Below are the code and all the weights of a small trained network. Each question names an input and a class and asks about switching units off, where a switched-off unit gives its printed mean instead of its output.

import numpy as np


def w(rows, s, z=0):
    codes = np.array(rows[::2]) - 128.0
    scale = np.full(codes.shape[1], s)
    scale[-1] = z or s
    return codes * scale


def f(y):
    return y / 2 * (1 + np.tanh(0.7978845608 * (y + 0.044715 * y**3)))


def log_softmax(a):
    a = a - a.max(-1, keepdims=True)
    return a - np.log(np.exp(a).sum(-1, keepdims=True))


def net(x, mask):
    res = np.array(x, float).reshape(1, 6) / 4 @ E
    y = f(res @ A[0][:, :-1].T + A[0][:, -1])
    res = res + np.where(mask, y, B[0][:, -1]) @ B[0][:, :-1]
    return log_softmax(res[-1] @ U[:, :-1].T + U[:, -1])


A, B = {}, {}
E = w([
[129,127,127],'x0',
[58,145,219],'x1',
[225,112,181],'x2',
[129,125,128],'x3',
[128,128,130],'x4',
[143,1,123],'x5',
],0.0073)
A[0] = w([
[67,130,75,4],'neuron 1',
[148,137,159,16],'neuron 2',
[189,132,177,75],'neuron 3',
[166,138,152,81],'neuron 4',
[152,220,113,84],'neuron 5',
[207,134,187,26],'neuron 6',
[59,124,71,52],'neuron 7',
[114,55,132,36],'neuron 8',
[136,195,124,67],'neuron 9',
[90,40,131,137],'neuron 10',
[144,170,122,27],'neuron 11',
[89,121,196,57],'neuron 12',
[253,150,148,144],'neuron 13',
[159,129,90,47],'neuron 14',
[112,57,131,32],'neuron 15',
[63,121,38,108],'neuron 16',
[64,103,145,33],'neuron 17',
[146,118,189,229],'neuron 18',
[160,135,70,117],'neuron 19',
[177,141,52,68],'neuron 20',
[177,141,57,91],'neuron 21',
[135,140,138,20],'neuron 22',
[78,118,91,117],'neuron 23',
[93,125,215,61],'neuron 24',
[170,92,174,151],'neuron 25',
[143,133,57,121],'neuron 26',
[137,187,125,89],'neuron 27',
[120,208,134,127],'neuron 28',
[64,116,79,75],'neuron 29',
[110,116,120,188],'neuron 30',
[98,119,191,202],'neuron 31',
],0.011,0.0039)
B[0] = w([
[105,180,220,145],'neuron 1',
[106,128,191,101],'neuron 2',
[99,188,204,154],'neuron 3',
[124,152,169,126],'neuron 4',
[224,60,134,208],'neuron 5',
[98,195,252,161],'neuron 6',
[120,213,211,172],'neuron 7',
[209,68,194,146],'neuron 8',
[188,72,159,163],'neuron 9',
[242,80,102,204],'neuron 10',
[149,90,188,116],'neuron 11',
[46,72,132,156],'neuron 12',
[114,237,120,253],'neuron 13',
[86,89,167,127],'neuron 14',
[202,74,189,142],'neuron 15',
[123,245,154,222],'neuron 16',
[94,132,138,137],'neuron 17',
[98,179,79,213],'neuron 18',
[66,88,110,177],'neuron 19',
[32,44,109,188],'neuron 20',
[33,53,101,193],'neuron 21',
[124,113,186,94],'neuron 22',
[131,186,150,165],'neuron 23',
[23,66,112,174],'neuron 24',
[163,173,131,185],'neuron 25',
[69,105,94,184],'neuron 26',
[180,85,146,160],'neuron 27',
[207,72,93,220],'neuron 28',
[129,203,184,168],'neuron 29',
[139,146,94,169],'neuron 30',
[63,117,51,213],'neuron 31',
],0.019,0.0039)
U = w([
[107,254,195,97],'0',
[23,105,153,85],'1',
[214,135,168,65],'2',
[125,208,101,253],'3',
],0.0092,0.0039)

Each question gives the input, the list of numbers given to net, and the class t.
The units are the neurons (one row each of A and B). Each row of codes is followed by its name. A weight is (code - 128) times the scale printed after its matrix; where a second scale follows, it is the last column's (A, B and U).
mask holds one flag per neuron, in row order. A switched-off neuron (its flag False) gives its mean, the last column of its row in B, instead of its output. The means were averaged over made-up inputs and are rounded, as every weight is.
A unit's drop is (log p(t) with every unit on - log p(t) with that unit switched off) / (log p(t) with every unit on - log p(t) with every unit switched off).
The circuit of an input: a set's keep is (log p(t) with only the set's units on - log p(t) with every unit switched off) / (log p(t) with every unit on - log p(t) with every unit switched off). Starting from the 12 units with the biggest drops (on a tie, the unit counted first), units are removed one at a time, each time the one whose removal leaves the highest keep (on an exact tie, the one counted first), for as long as the keep stays at least 0.8.
circuit, biggest first: the units of the circuit, biggest drop first
top k neurons: the k neurons with the biggest drops, biggest first
drop when u is switched off: that unit's drop, to one decimal
input [2,2,-5,-4,-7,7], class 2: circuit, biggest first	[neuron 10]
input [5,-3,-6,1,6,-1], class 0: circuit, biggest first	[neuron 16; neuron 7]
input [-6,-6,-7,0,3,-6], class 0: top 2 neurons	[neuron 16; neuron 7]
input [-8,0,-7,8,-2,8], class 2: top 3 neurons	[neuron 10; neuron 8; neuron 15]
input [5,-7,8,7,-5,-1], class 0: top 2 neurons	[neuron 13; neuron 6]
input [-6,2,5,-4,-7,-7], class 2: top 2 neurons	[neuron 5; neuron 28]
input [-1,-5,-6,3,-8,-3], class 0: circuit, biggest first	[neuron 16; neuron 7]
input [4,5,4,-6,6,0], class 1: top 2 neurons	[neuron 24; neuron 16]
input [0,2,3,-3,0,-4], class 2: drop when neuron 16 is switched off	0.4
input [-3,8,4,5,-4,1], class 1: drop when neuron 21 is switched off	0.0
input [7,8,5,2,-4,-4], class 1: drop when neuron 24 is switched off	0.3
